Each row has a name. Each question is about the rows just above it. Places in a row count from 0.

Columns, left to right: Q D T U X
k673: [126 115 140 108 131]
k321: [ 85  90 157  92 149]
k866: [108 144 120  82 151]
k994: [134 109 164 152 139]
k907: [110  82 157 117 141]
k683: [ 54 105 148  67 161]
[117] with +1 step of 1 on every entry: => [118]
[ 90 157] with +1 step of 1 on every entry: => [ 91 158]
Which column holds this, read top down? [141 161] => X
Move every entry of [108] by -1 step of 1. => [107]

Columns, left to right: S C Z B W A M K J F
k782: [ 65 163  90 172  82  66 118 128 164 116]
k773: [101 134 131 132 183  52  97 140 115  50]
k387: [ 94 121 123 169  43  70 145 116 159 149]
k138: [118 116 173  88 189  49 125 143  93  69]
k838: [179  29 197 140 125  57 136 112  95  88]
k214: [153  90 159 121 121 117 141 121 115 130]
k802: [140 104 152 152 152 124 151 124 124 152]
At which places does k802 hold [152]? => 2 3 4 9
Move every entry of [118 116 173] by +1 step of 1. => [119 117 174]
Move every entry of [151 124 124] by -1 step of 1. => [150 123 123]

Columns, left to right: H Y G P V
k162: [168 103 118  67  79]
k551: [120  83 143  83 192]
k411: [142 142 109 142 142]
k946: [ 87 137 143 174 193]
k287: [119  83 144  86 191]
k100: [112 179 123 201 143]
k363: [155 154 109 140  48]
k367: [159  85 126  54 115]
k488: [124 180 115 189  84]
Places of [142] in row k411: => 0 1 3 4
At which places does k162 hold [103]? => 1
Shift each entry of [189] by +1 times 1: => [190]
Move every entry of [ 83 144  86] by -1 step of 1. => [ 82 143  85]
[119  83 144  86] with +1 step of 1 on every entry: => [120  84 145  87]
[ 87 119 112 155 159 124] is in which column, read top down? => H

Columns, left to right: niv zavu Tubef palu bigon
k786: [ 57 118 174  85 163]
k631: [164 189 184 178  72]
k418: [117 151 205 118 163]
Shift each entry of [151 205] by +1 times 1: => [152 206]
[178 118] is in which column, read top down? => palu
[ 57 118 174  85] with +1 step of 1 on every entry: => [ 58 119 175  86]
Which column holds [ 85 178] top down? => palu
Move every entry of [189] by +1 step of 1. => [190]
Which column holds this, read top down? [174 184] => Tubef

Columns, left to right: pudup Vigi nulig muv maraf zuvit Bilu mupu
k697: [119 147 114 134 136 166  97 118]
k588: [ 96 141 154 122  86 154 154  96]
k516: [162  85  85  85 160  96 162 162]
[154  96] is in which column, read top down? => zuvit
Every place of [96] in k588: => 0 7
At which places does k516 hold [85]? => 1 2 3

Columns, left to right: livab Naso komet Tof nukor Tevul Bepeg saz Mek peg
k436: [112 111 143 106 103 131 103 118 131 140]
k168: [123 128 128 108 128 117  51 170 158  86]
k405: [108 121 147 163 138 143  77 136 136 102]
k548: [130 114 121 141 144 117 154  94 121 117]
k148: [ 99  72 104 144  90 139 126 170 159  73]
k592: [124 137 133 107 118 128  62 176 150 108]
k959: [111 111 133 150 125 138 101 140 141 102]
k267: [122 119 122 106 140 106  28 169 168  56]
k69: [111 101 133 150 125 138 101 140 141 102]
k231: [118 124 142 102 126 113 126 123 129 130]
Shift each entry of [144  90 139 126] by +1 times 1: => [145  91 140 127]
[124 142 102 126] with +1 step of 1 on every entry: => [125 143 103 127]

Columns, left to right: sedob Guzo nolov kipim Fafa
k785: [128 157 195 200 213]
k452: [ 52 145  97 114 125]
k602: [ 43 161 131 123 154]
k752: [ 98 150 156 144 164]
k809: [124  99  93  99  99]
k331: [134 148 188 148 173]
k178: [ 92 153 160 130 159]
k184: [163 163 163 163 125]
k103: [109 150 172 121 155]
k243: [137 113  94 129 106]
At which places does k809 hold [99]? => 1 3 4
Which column holds [ 92 163 109 137] top down? => sedob
Which column holds this, read top down? [156  93 188] => nolov
Every place of [163] in k184: => 0 1 2 3
Move every entry of [134] by -1 step of 1. => [133]

Columns, left to right: rim gem kav Zom fabo Litus dek
k109: [ 46 144 178 124 182  84  89]
k854: [ 46 181 178 107 124 125  89]
k734: [ 46 181 124 124 124 181  89]
Shift each entry of [178 107 124 125] by +1 times 1: => [179 108 125 126]
Every place of [181] in k734: => 1 5
At which places does k734 hold [124]? => 2 3 4

